Here is a tiny trained network, its code and every weight. The questions are about switching its units off for an input and a class, where a switched-off unit gives its printed mean instead of its output.

import numpy as np


def w(rows, s, z=0):
    codes = np.array(rows[::2]) - 128.0
    scale = np.full(codes.shape[1], s)
    scale[-1] = z or s
    return codes * scale


def f(y):
    return y / 2 * (1 + np.tanh(0.7978845608 * (y + 0.044715 * y**3)))


def log_softmax(a):
    a = a - a.max(-1, keepdims=True)
    return a - np.log(np.exp(a).sum(-1, keepdims=True))


def net(x, mask):
    res = np.array(x, float).reshape(1, 4) / 4 @ E
    y = f(res @ A[0][:, :-1].T + A[0][:, -1])
    res = res + np.where(mask, y, B[0][:, -1]) @ B[0][:, :-1]
    return log_softmax(res[-1] @ U[:, :-1].T + U[:, -1])


A, B = {}, {}
E = w([
[153,60,158,97,226,217,138,144,148,159,119,83],'x0',
[87,82,72,117,43,167,148,94,172,183,198,27],'x1',
[156,209,193,93,50,197,46,79,54,115,72,1],'x2',
[171,144,69,113,107,157,105,213,56,199,148,157],'x3',
],0.01)
A[0] = w([
[67,105,26,142,105,149,164,88,152,148,188,89,85],'neuron 0',
[107,76,49,184,159,94,192,162,155,106,155,181,3],'neuron 1',
[180,7,137,81,252,191,195,154,192,162,107,105,48],'neuron 2',
[71,54,99,201,177,69,191,241,191,130,159,146,125],'neuron 3',
[87,198,19,249,15,2,164,105,133,59,174,209,71],'neuron 4',
[58,131,167,167,157,97,175,74,176,78,139,121,34],'neuron 5',
[197,124,59,132,98,164,133,197,67,168,184,185,150],'neuron 6',
[146,143,189,106,159,86,134,125,80,119,101,195,25],'neuron 7',
[157,136,36,119,158,144,88,166,62,206,179,183,78],'neuron 8',
[77,50,156,177,143,109,176,43,193,48,104,149,177],'neuron 9',
[167,125,118,188,211,78,135,165,106,76,50,226,156],'neuron 10',
[105,59,42,104,79,109,159,78,179,176,232,115,106],'neuron 11',
],0.0068,0.0039)
B[0] = w([
[171,59,230,69,97,136,106,200,195,192,126,209,186],'neuron 0',
[63,125,150,155,36,224,63,92,32,77,62,52,195],'neuron 1',
[224,166,27,167,214,147,9,71,130,127,150,138,216],'neuron 2',
[140,157,158,149,57,239,150,167,2,88,73,26,230],'neuron 3',
[206,165,14,150,201,134,32,83,125,168,160,120,254],'neuron 4',
[71,220,204,86,182,134,106,106,193,56,198,126,170],'neuron 5',
[13,203,197,77,195,108,198,66,156,87,197,130,193],'neuron 6',
[147,72,208,112,78,155,41,166,208,154,87,172,170],'neuron 7',
[6,165,151,82,171,151,154,73,164,73,201,133,182],'neuron 8',
[57,180,152,85,175,106,218,116,129,109,181,124,212],'neuron 9',
[194,49,208,48,86,94,138,171,180,219,107,148,236],'neuron 10',
[172,58,180,75,80,98,112,154,136,203,122,158,207],'neuron 11',
],0.0074,0.012)
U = w([
[103,148,152,141,25,177,123,127,30,77,44,36,112],'0',
[169,52,190,84,76,119,134,170,207,201,123,180,104],'1',
[15,173,147,105,187,127,191,107,171,69,220,143,106],'2',
[212,148,2,157,191,139,69,100,139,137,162,134,112],'3',
[169,115,85,131,141,98,235,144,97,156,140,120,248],'4',
[102,112,86,227,103,115,166,160,150,111,104,137,112],'5',
],0.011,0.018)

Each question gives the input, the list of numbers given to net, and the class t.
The units are the neurons (one row each of A and B). Each row of codes is followed by its name. A weight is (code - 128) times the scale printed after its matrix; where a second scale follows, it is the last column's (A, B and U).
mask holds one flag per neuron, in row order. A switched-off neuron (its flag False) gives its mean, the last column of its row in B, instead of its output. The means were averaged over made-up inputs and are rounded, as every weight is.
A unit's drop is (log p(t) with every unit on - log p(t) with that unit switched off) / (log p(t) with every unit on - log p(t) with every unit switched off).
The circuit of an input: a set's keep is (log p(t) with only the set's units on - log p(t) with every unit switched off) / (log p(t) with every unit on - log p(t) with every unit switched off). Starting from all 12 units, units are removed one at a time, each time the one whose removal leaves the highest keep (on an exact tie, the one counted first), for as long as the keep stays at least 0.8.
units of the circuit, in order: the units of the circuit, biggest drop first
most important unit: the unit with the biggest drop
top k neurons: the k neurons with the biggest drops, biggest first
drop when u is switched off: that unit's drop, to one decimal
input [-5,3,-1,-1], class 3: top 2 neurons => (neuron 4; neuron 10)
input [8,-7,2,-7], class 3: most important unit => neuron 2
input [-5,3,0,5], class 2: top 2 neurons => (neuron 6; neuron 2)
input [8,-6,6,-5], class 3: top 3 neurons => (neuron 2; neuron 3; neuron 1)
input [2,8,-1,-8], class 1: top 4 neurons => (neuron 11; neuron 0; neuron 6; neuron 8)
input [6,4,-6,8], class 2: top 2 neurons => (neuron 6; neuron 8)
input [-8,6,-5,-7], class 3: top 4 neurons => (neuron 4; neuron 6; neuron 10; neuron 8)
input [-4,4,-7,-7], class 0: top 3 neurons => (neuron 3; neuron 1; neuron 6)
input [-5,6,3,4], class 1: top 2 neurons => (neuron 0; neuron 2)
input [-2,7,6,-5], class 1: top 3 neurons => (neuron 3; neuron 0; neuron 1)
input [-2,3,-4,5], class 2: top 3 neurons => (neuron 6; neuron 8; neuron 10)
input [-6,5,-5,4], class 3: top 2 neurons => (neuron 4; neuron 10)
input [-2,5,2,7], class 2: top 3 neurons => (neuron 6; neuron 8; neuron 10)
input [0,-5,-5,-4], class 0: top 2 neurons => (neuron 3; neuron 1)
input [-5,-1,2,-6], class 2: units of the circuit, in order => (neuron 9)
input [-8,-4,5,7], class 3: top 2 neurons => (neuron 4; neuron 9)
input [-5,-3,2,-5], class 2: drop when neuron 2 is switched off => 2.2
input [-1,-8,-3,5], class 1: drop when neuron 10 is switched off => 3.5
input [8,7,-8,7], class 0: drop when neuron 3 is switched off => 1.1
input [6,-2,5,-4], class 3: drop when neuron 1 is switched off => 0.5
input [1,-7,-8,8], class 0: units of the circuit, in order => (neuron 1)
